How the states are linked:
PZ: p>FT, k>PQ, e>DH, y>GS, a>QL, s>GZ
MS: p>LC, k>LD, e>TJ, y>CL, a>FH, s>BZ
PM: p>HL, k>DD, e>JH, y>TZ, a>FD, s>TG
LL: p>HQ, k>LF, e>PC, y>PQ, a>QP, s>ML
LQ: p>DL, k>GS, e>HL, y>ZM, a>PC, s>DD
BZ: p>NJ, k>DS, e>TH, y>RF, a>LC, s>ZH
TH: p>MJ, k>DJ, e>QP, y>JF, a>ZH, s>TP
TB: p>FS, k>SM, e>NB, y>JH, a>LB, s>QB
MH: p>JH, k>TG, e>QM, y>DM, a>QF, s>MR
FD: p>DD, k>DL, e>TG, y>SG, a>LQ, s>HL
RR: p>NB, k>QB, e>GL, y>QM, a>DP, s>RG
PC: p>GS, k>SJ, e>DD, y>MC, a>ML, s>DL
MC: p>PC, k>ML, e>FD, y>GZ, a>GF, s>LQ
NB: p>TL, k>DM, e>PR, y>RR, a>QB, s>FF
LB: p>SM, k>BL, e>QB, y>TG, a>CT, s>FS
TG: p>LB, k>CT, e>DP, y>QF, a>HL, s>TB
GZ: p>MC, k>GF, e>SG, y>SL, a>FT, s>ZM
DS: p>PG, k>GL, e>DJ, y>LC, a>QR, s>GD
SL: p>GZ, k>FT, e>BL, y>DL, a>PZ, s>DH
DR: p>QF, k>PM, e>BR, y>FS, a>TZ, s>MH
ZH: p>DJ, k>GD, e>TP, y>TJ, a>NJ, s>MJ
HQ: p>JC, k>ZR, e>GS, y>LL, a>LF, s>SJ
LD: p>QR, k>CQ, e>NJ, y>FH, a>HM, s>DS
CQ: p>RG, k>NB, e>PG, y>HM, a>RR, s>GL
ZM: p>LQ, k>PC, e>PM, y>DH, a>MC, s>FD
GS: p>PZ, k>QL, e>BH, y>PC, a>SJ, s>SL
JH: p>TB, k>LB, e>RR, y>MH, a>TG, s>DP
FP: p>JF, k>TJ, e>FL, y>HF, a>ZP, s>JQ
HL: p>CT, k>BH, e>TB, y>PM, a>DD, s>LB
BR: p>MR, k>JH, e>HM, y>TL, a>MH, s>QM
SG: p>FD, k>LQ, e>QF, y>BL, a>ZM, s>PM
BP: p>QP, k>TP, e>GF, y>FL, a>QN, s>LL
RG: p>FF, k>TL, e>LM, y>CQ, a>NB, s>PR
DL: p>SL, k>PZ, e>CT, y>LQ, a>GS, s>BH
TL: p>BR, k>MH, e>QD, y>NB, a>DM, s>ZG
FH: p>LD, k>HM, e>BZ, y>LM, a>QD, s>LC
FF: p>ZG, k>BR, e>FH, y>RG, a>TL, s>QD
LM: p>FH, k>QD, e>RF, y>PG, a>PR, s>MS
QP: p>LF, k>HF, e>ML, y>BP, a>TP, s>HQ
TZ: p>PM, k>FD, e>MH, y>SM, a>SG, s>QF
QB: p>DM, k>DR, e>FF, y>DP, a>FS, s>TL
QN: p>TP, k>MJ, e>LL, y>JQ, a>TH, s>QP
DM: p>MH, k>QF, e>ZG, y>QB, a>DR, s>BR
LC: p>DS, k>QR, e>ZH, y>MS, a>LD, s>NJ
FS: p>DR, k>TZ, e>TL, y>TB, a>SM, s>DM
LF: p>ZR, k>FP, e>SJ, y>QP, a>HF, s>JC
QF: p>TG, k>HL, e>MR, y>DR, a>PM, s>JH
JQ: p>QN, k>TH, e>PQ, y>ZR, a>JF, s>BP
PQ: p>LL, k>QP, e>MC, y>QL, a>BP, s>GF
ZP: p>TJ, k>BZ, e>JQ, y>CN, a>RF, s>JF
MJ: p>CN, k>QJ, e>LF, y>TH, a>DJ, s>HF
DD: p>BH, k>SL, e>LB, y>FD, a>DL, s>CT
GD: p>CL, k>LM, e>CN, y>NJ, a>PG, s>QJ
ZG: p>QM, k>MR, e>LD, y>FF, a>BR, s>HM
CN: p>ZP, k>RF, e>ZR, y>MJ, a>QJ, s>FP
CL: p>MS, k>FH, e>ZP, y>GD, a>LM, s>RF
PR: p>QD, k>ZG, e>MS, y>GL, a>FF, s>FH
PG: p>LM, k>PR, e>QJ, y>DS, a>GL, s>CL
JC: p>FL, k>JQ, e>PZ, y>HQ, a>ZR, s>QL
ML: p>SJ, k>JC, e>DL, y>GF, a>HQ, s>GS
MR: p>DP, k>TB, e>CQ, y>BR, a>JH, s>RR
HF: p>FP, k>ZP, e>JC, y>TP, a>CN, s>ZR
JF: p>TH, k>ZH, e>BP, y>FP, a>TJ, s>QN
GF: p>ML, k>HQ, e>LQ, y>FT, a>LL, s>PC
QL: p>PQ, k>BP, e>GZ, y>SJ, a>FL, s>FT
QJ: p>RF, k>MS, e>FP, y>DJ, a>CL, s>ZP
SJ: p>QL, k>FL, e>SL, y>ML, a>JC, s>PZ
DH: p>ZM, k>MC, e>TZ, y>BH, a>GZ, s>SG
DP: p>QB, k>FS, e>RG, y>MR, a>TB, s>NB
QM: p>RR, k>DP, e>QR, y>ZG, a>MR, s>CQ
FT: p>GF, k>LL, e>ZM, y>PZ, a>PQ, s>MC
ZR: p>JQ, k>JF, e>QL, y>LF, a>FP, s>FL
GL: p>PR, k>FF, e>CL, y>QR, a>RG, s>LM
TP: p>HF, k>CN, e>HQ, y>QN, a>MJ, s>LF
DJ: p>QJ, k>CL, e>HF, y>ZH, a>GD, s>CN
HM: p>CQ, k>RR, e>DS, y>QD, a>QM, s>QR
NJ: p>GD, k>PG, e>MJ, y>BZ, a>DS, s>DJ
BL: p>SG, k>ZM, e>DR, y>CT, a>DH, s>TZ
SM: p>TZ, k>SG, e>DM, y>LB, a>BL, s>DR
QR: p>GL, k>RG, e>GD, y>LD, a>CQ, s>PG
BH: p>DH, k>GZ, e>SM, y>DD, a>SL, s>BL
FL: p>BP, k>QN, e>FT, y>JC, a>JQ, s>PQ
CT: p>BL, k>DH, e>FS, y>HL, a>BH, s>SM
QD: p>HM, k>QM, e>LC, y>PR, a>ZG, s>LD
RF: p>BZ, k>LC, e>JF, y>QJ, a>MS, s>TJ
TJ: p>ZH, k>NJ, e>QN, y>ZP, a>BZ, s>TH

The rows follow the links: the fewer symbols apart two states are, the more alike their rows tend to be.

Each row is also shifted at random along 6 hidden directions that mean nothing.

Some states, each with a row of numbers:
NJ	[-305  -32  -64  -68  -40   89   36   34  129   24  -44  -24   -7   -2   58  -70   11  101  -96  -12   42   62  -76   84  -55   -5  -26  -96  -11 -193   25  -63  -75   -1   -8  100  -69 -210    3   41   94    5   62 -226   25  -63   39  141  -59  -45   33   70  -27   -5   27    7 -173   87   12]
QJ	[  -2  108  -72   89   40   60   -5   13  -69  -36   15   92   15  -46  110  -68   40   17 -176  -72    5   17   15   -6  -48  -85   44  -49   28    2   59  -43  -19   27  -54    6  -72  -97   19  -32   53   29   64  114  -10  -54   37   56  -76    2   81   41  -77   40   -1   87  -19   24    3]
PZ	[ -63  -40  -37   15   73   12   -4  197    2    5   39  -50  -33   67  -30   -3   36  -57   54   38   53  -50   47  -21   91   37  -61  -21    4  -13   -5  -30  -31  -16   75  -47   24   30  -14  -34    8  -80  -24   28   41   63  -30  -41   33   15  127  -39   42   30   41 -131   44  -85  -66]
FD	[ -30  -75   70  -30   35  -33  -16   62   60   19  -11  -72  -19   65  -80   62  -20  -10   61   73   16  -70    1   -6   73   56  -59   46  -29   20  -48   18   22  -25   46  -19   65  100  -10   13  -45  -50  -66  -38   -2   54  -63  -62   83    3   11  -57   60  -13    6  -80   17  -55  -10]
NB	[  49   21   83   54   53  -33  -38  -29  -17  -39  -61   26   -4  -19   12   50  -45   17  -90   27  -56 -105  -12    8  -16  -19   41   75  -60  121  -15   14   75   20  -32   -8   12  117   11   17  -59   52  -23  129  -77   -8  -26  -81   39  -25    1  -38  -31   -9  -26   63   63  -10   15]
SG	[ 494  129 -117   -2 -120  -60  -57  -74  -96  -20  127  138   64  -40   81   -8   26 -291  168  -62 -126  225  183  -20 -106  -59  119   42   95  -51  -73   33 -165    3  120  -39   92 -134   -7   44   40   28   55  107    8   62  122   82  -48    4  -30   -3   19  100  -80   53   19   26 -139]
ZR	[ 394  -40   50  -62  -79   15   31 -100   32   52    6  -64   -6  -17  -78   14  -12    4   32  -29   64   53  -31    5   20   37  -43  -27   13  -28   26   10   33   -6  -56   43  -32  -23    1   -2    9  -10   -4 -116   45  -23    1   39  -18   31  -96   40   22  -59   10   -2  -69   37   76]
GL	[-106  108   -5   82   -5  -15  -19 -119 -119  -44   -1  104   28  -77   69  -11   -8  -10  -82  -64  -61    7   17  -22  -70  -72   92   25   10  106   33   18   41   34  -68  -21  -33   24   15  -18  -18   77   33  178  -47  -42   35  -16  -47    5  -37   17  -70    9  -36  128   63   24   25]
MH	[-252   19  118  -41  -45   19 -110    0  146   25  -21  -35    7   18   -9   94  -54 -236 -148   27  -27   35   73  102  -47   -2    9   77  -61  -64  -85  -52  -65   14   38  108   58 -106   17  121   32    9    2  -20  -51   19   33   76   36  -51   66  -16   21   20  -61   51 -175   54  -33]
PG	[  71   58   37   62   50   39  -14  -60   -6  -29  -57   52   10  -40   66  -12  -13  103 -223  -27  -13  -61  -56   20  -45  -63   31    1  -30   50   38  -15   56   25  -96   33  -61   -9   23    1   -1   55   22   63  -59  -75  -10   13  -24  -19   15   23  -75   -8  -14  123  -34   40   65]
QP	[ 157   20   57   90  109   40  -20   98  -41   -3   11  -32  -30   18  -30   18   22  -15 -153   -7   84 -117   13  -37   91  -11  -53   -4  -13  103   53  -37   77   10  -59  -27  -38   86   13  -60  -13  -45  -23  147    9   -2  -58  -58   19   38  115  -19  -14   -4   28  -18   33  -67   39]
DH	[  51  -36   41  -50  -76  -72  -14  -38  -30   32   57  -49   -3   12 -103   65  -16 -173  212   15   -4   56   76  -30   42   65   -8   53   21   37  -45   42   -4  -12   57  -37   71   77  -18    6  -38  -30  -40   17   33   76   11  -50   39   34  -78  -33   74  -15  -12  -72   56  -35  -33]
LD	[ -59  -16    6   68   93  -10   36   18  -64  -54  -82   17  -23  -24   29  -22  -16  199  -54   21  -13 -154  -92  -20   12   -5   21   -2  -50  121   49   10  112   20  -63  -40  -58  143    1  -50  -55   45   -9   93  -46  -37  -46 -110    5  -16    3  -12  -63  -31   34   19  128  -25   42]
TZ	[  62  -79  109   21  156  -23   -4   65   79  -12  -81  -48  -11   84  -44   53  -24  225  -94  113   -1 -211  -98  -17   87   14  -78   65  -63   84  -32   36  102  -36  -17  -36   53  187    4   -5  -88  -35 -101  -27  -64   10 -146 -115  126  -15   29  -81   26  -19   10  -30   46  -71   54]
QD	[-168  -15 -101   -8  -30    0  -13  162   14  -42  -37    0  -40  -18   71  -34  -16 -133   76   15  -42   20   43   72  -62   33   71  -28  -61  -69  -16  -71  -95   41  102   26  -21  -82  -23   42   47   37   64   33   -8   28   98    1  -46  -75  106    3  -34   35   24  -65   31   18 -136]
FL	[ 106  -13  -97   -6  -79  -62   85  -64 -185    9   90    3   -4  -42  -63  -41   40  -17  322  -57   21   82   31 -110   44   46   15  -47   90   72   55   67   31   -7    5 -108  -17   96  -29 -102  -30  -15    4   51   92   34   30  -73  -46   81 -136   20   27  -30   38  -82  183  -47   -3]
LM	[ 348   51  -63   18  -70  -20   12  -73  -86  -38  -17   71    6  -82   66  -34  -18  -41   56  -51  -68   61   14   16  -95  -19  106   -8   -5   26   21   -2  -11   39   -8    0  -44  -30   -3    5    9   86   60   81  -23  -26   87    2  -72  -25  -53   36  -61   -2  -11   64   63   52  -29]
RG	[  44    8  -15  -29  -65  -20   -6  -55   18  -20  -41   30    7  -41   42   -1  -35  -31   35   -6  -66   47   -5   48  -84    1   67   13  -33  -32  -24   -3  -34   24   20   36   -3  -49   -4   52    8   66   35  -22  -33  -12   60   23  -26  -46  -43   17  -24   -2  -19   44  -13   57  -30]
HF	[-318   -7  -17  -57 -120   -5   91 -233  -86   57   61   -7   27  -59  -75  -40   22   97  152  -88   58  128  -51  -71   10   11  -21  -61   98   -2   70   72   59  -19 -100  -15  -53   -2   -2  -67   -2    0    7 -115   87  -46    9   40  -61   87 -220   74   16  -73   10   29    3   41  121]
FT	[-231  132    0  142  177   65  -38   29  -62  -19   80  107   52   44   72  -33   88  111 -299  -34   35  -65   26  -89   60 -139  -54    2   88   65   37    9   22  -34  -74  -65   12   -4   41  -74    6  -66  -25  150  -14  -31  -97   33   19   62  127  -23  -21   79  -29   94  -28  -67   59]
GD	[-149  -31  -74   28   52   47   20  182   14  -33  -55  -23  -51    2   57  -55    8   39  -49   11   34  -72  -32   43    1   20    3  -68  -55  -35   46  -78  -17   32   20   16  -73  -33  -10  -17   37    6   45   20    3  -14   26  -17  -37  -45  131   15  -50    8   61  -64   24   -7  -52]
JQ	[ 240    2    7   46   42   45  -27  162   -6   -1   12  -53  -50    8  -18    7   11 -142  -76   -8   76  -50   53   15   54   25  -26  -25  -33   20   33  -79   -1   24    9   14  -41   -6    2  -22   32  -38   17  107   26   24   15  -19  -15    4  147   -2  -11    8   36  -67    1  -38  -36]
BH	[-208   -4    7  -35  -49  -38  -17  -15   -8   28   69  -14   13   25  -55   34    8 -134  134    5   -6   71   76  -27   28   23  -14   30   40  -14  -45   30  -44  -22   60  -27   70    7   -8    8   -8  -39  -26   -6   33   59    5    3   26   29  -33  -25   66   17  -23  -46    6  -26  -37]
MS	[-216  -26  150    4   -9   64  -71   84  108   22  -73 -120  -66  -12  -58   83  -68 -213 -208    7   78  -73   23  106   12   53  -21   18 -125   18    7 -113   40   55  -41  122  -56  -29   15   61   30   13   18   54  -25  -12   28    6    1  -41  121   12  -25  -46   13    0 -124   36   16]
CN	[-268  -51 -104  -63 -127  -20   99  -60  -96   24   42  -33  -20  -56  -50  -62   18    7  279  -57   42  112  -18  -37    2   65   13  -89   51  -31   64   23    0    6    2  -29  -64   -7  -29  -61   15    7   39  -77   96    2   67   -4  -80   43 -131   62   10  -54   52  -80   84   17    3]
QF	[-384  -41   -2    4   90  -38   35   -9    9  -17  -30   21   21   51    4   -9   10  246   30   62  -37  -94  -83  -49   36  -12  -33   22    8   36  -18   69   48  -43    1  -65   46  117   -3  -26  -61  -18  -63  -58  -28    1  -96  -67   68    0  -46  -45   18    0    5  -11   74  -48   30]

From each start, follow one symbol. Which state do you reach?
Answers are names.
[-250  -32  -46   -1 -120  -36   -3  126 -120   -9   26  -86  -90  -72  -71   20  -33 -375  256  -43   39   50  127   23   11  122   68  -24  -53   65   35  -70  -14   75   68   -9  -59   41  -37  -21   19   23   63  188   65   77  138  -88  -72   -2   45   18   -7  -36   56 -143  148  -23 -121]
p NJ
[-203    9 -228    6   23  -20   71   71  -52  -71  -21  119   19  -11  161 -135   42  210  134    9 -103   32  -51   -7  -88  -43   78  -70   31  -92    4   15  -96   -6   85  -59  -14  -72  -24  -18   27   44   56  -55  -13  -12   45   16  -53  -54    6   14  -50   63   25  -16  106   12 -100]
k BR
[-169  -60  -33  -46  -43   11   15  109    7   39   57  -84  -34   31  -76    2   21 -138  145    0   80   48   52   -7   67   70  -53  -42   21  -56    6  -30  -43   -8   61   -7    5  -27  -20  -21   31  -69    1  -46   81   58   21    6   -6   29   39    3   54   -6   41 -133    0  -37  -46]
s GF
[  52   28  -56   80  198   53  -38  204  101  -77  -90   78    7   67  171  -51   18  206 -279   78  -65 -158  -65   54  -35  -87    6    2  -63  -53  -30  -56  -49   -3   43    9   12  -52   16   35   20    8    5   18 -103  -30  -56   12   38  -92  215  -43  -62   90   -1   35  -39  -18  -63]
y TL
[ -85  -80   90  -25   36   25  -25   91  137   -7 -120  -85  -48   21  -14   45  -63   27 -119   73   15 -120  -66   99   -5   49  -16   18 -127  -15  -19  -62   35   26   -5   81  -25   17    1   64   -6   23   -6  -59  -54  -16  -16  -30   38  -75   72  -14  -19  -36   21  -23  -62   24    5]
s QR
[ 160  -16   74   42   36   28  -43  147   -8   16   19  -97  -59   18  -79   56   -3 -209  -55    3   95  -70   74    7   88   52  -46    5  -41   69   24  -69   36   26    1    9  -22   56    0  -24    9  -51  -11  138   31   43   -5  -52   13   24  129  -19   15  -14   32  -83   10  -57  -19]
k TP
[  65   27 -108   60   47   18   67   28 -121  -29   23   49   -6  -27   51  -89   52  137   26  -46   26  -17  -33  -61   17  -28    9  -74   49   37   82    7   29    5  -38  -66  -70   27   -4  -93    7    0   29   64   32  -28   -1  -29  -56   32    7   29  -45    4   45  -10  108  -29   15]
s TP
[  91  -79  -62   -6  -25  -39   87   53 -123   -3    8  -69  -57  -26  -76  -32   10   26  252  -11   57  -34  -23  -59   69   92   -6  -59    3   79   71   13   70   15   -1  -73  -61  137  -32  -94  -31  -11    1   43   72   27   14 -121  -32   38  -54   10    4  -60   81 -135  187  -56   -8]
y HF
[ -12 -101  -32  -61  -17    1   30  103   88  -16 -100  -61  -48    5   15  -18  -43   65   70   58  -15  -45  -70   81  -34   69   14  -30  -88  -77  -12  -44  -21   19   51   48  -30  -23  -23   44   13   32   22 -123  -17   -2   31  -20   -5  -77   22    9  -19  -29   43  -73    2   31  -51]
p QD
[ 451  -15   95   18   41  -42  -62   40   49  -31  -76  -16  -19   15   -5   79  -64  -60  -55   66  -63 -106    8   48  -15   17   33   93  -96   74  -58   -7   32   21   27   13   45   96    2   62  -51   37  -31   84  -84   26  -18  -80   65  -54   44  -59   -7   -3  -24   14   31  -12  -32]
a DR
[ -14  -44  182  -45 -114   23  -28  -98   43   66  -27 -142  -51  -50 -154  100  -71 -218  -36  -34  101    9   16   54   30   84  -29   24  -67   57   28  -41   93   41  -91  100  -58   29    7   30   -1   15    1    5   25  -12   31   -6  -12   23  -61   37   11 -107    6    4  -90   47   90]
s TH
[ -46   -3  -30   84   88  -31  -15  166  -71  -74  -62   10  -50  -14   49    1  -21  -31   11   36  -44 -139   17   10    1   19   60   22  -86  111    9  -41   31   45   42  -47  -21  119  -12  -17  -37   40   13  204  -50   27   14 -133    6  -48  117  -45  -53   16   33  -51  169  -56  -87]
e PG
[ 349  -43  -53   -3   13  -38    9  134  -43   -2   44  -37  -29   37  -39    2   21  -86  181   32   14  -11   56  -35   63   55  -16   -5   12   14  -13    0  -26  -10   89  -67   38   65  -25  -34  -15  -52  -21   47   42   74    0  -69   24   18   46  -39   44   19   32 -132  106  -75  -82]
a SJ
[ -68   35  -80  -12  -37  -56  -10  -10  -52  -14   66   67   33    7   31   -8   20  -83  164   -1  -77   92   76  -31  -32  -14   48   27   53  -24  -51   39  -84  -18   92  -54   73  -21  -12    9   -3    0    1   25    8   52   36    5    3    4  -28  -23   31   56  -33  -17   58  -16  -85]
s TG
[ 125  -60  -42  -10   19   -3  104  -46  -67   14   -1  -25  -10   -6  -45  -60   30  248  106  -12   57  -39 -107  -73   58   26  -49  -69   41   33   74   49   91  -22  -67  -58  -59   92  -11  -94  -31  -21  -21  -80   54  -32  -56  -54  -13   48 -103   26   -1  -58   58  -46   91  -26   84]
y JQ
[-156  -30  -23    1   43  -50    7   51  -22  -12   21    5    3   43  -17    9   12   31  121   46  -29  -33   16  -42   42   16  -14   31   16   28  -35   41   -6  -27   63  -68   64   89  -16  -16  -40  -32  -43   16    1   52  -38  -66   53    7    0  -51   41   22    2  -65   91  -64  -42]
e FS
[ -29   40  -30   78  123   -4  -15   88  -59  -24   52   51   19   52   26  -14   54   55  -46   20   -1  -65   33  -71   64  -49  -30   18   47   57   -5   23    0  -31   25  -86   46   68    6  -55  -25  -57  -38  107   -3   30  -67  -42   42   34   86  -51   15   58   -3  -21   72  -86  -20]
k PZ
[  -4  -23   26  -74 -121  -33   86 -267  -72   69   69  -19   38  -38 -113   -5   17  101  188  -62   48  119  -46  -90   34   22  -41  -26  105   20   42  106   73  -40  -90  -33  -10   48   -3  -61  -35  -16  -31 -135   82  -25  -24   20  -19   98 -260   48   52  -78   -6   24   10   22  134]
k ZR
[ -32  -17   88   41  191   61  -77  177  190  -16  -79  -15    2  115   58   38   -6  129 -337  109    0 -177  -50   67   33  -49  -78   48  -78  -49  -63  -54  -14  -26   20   49   56  -19   25   64    3  -46  -53  -48  -93   -9 -111   17  106  -67  203  -68    0   57  -16   21 -137  -26   -4]
a CT
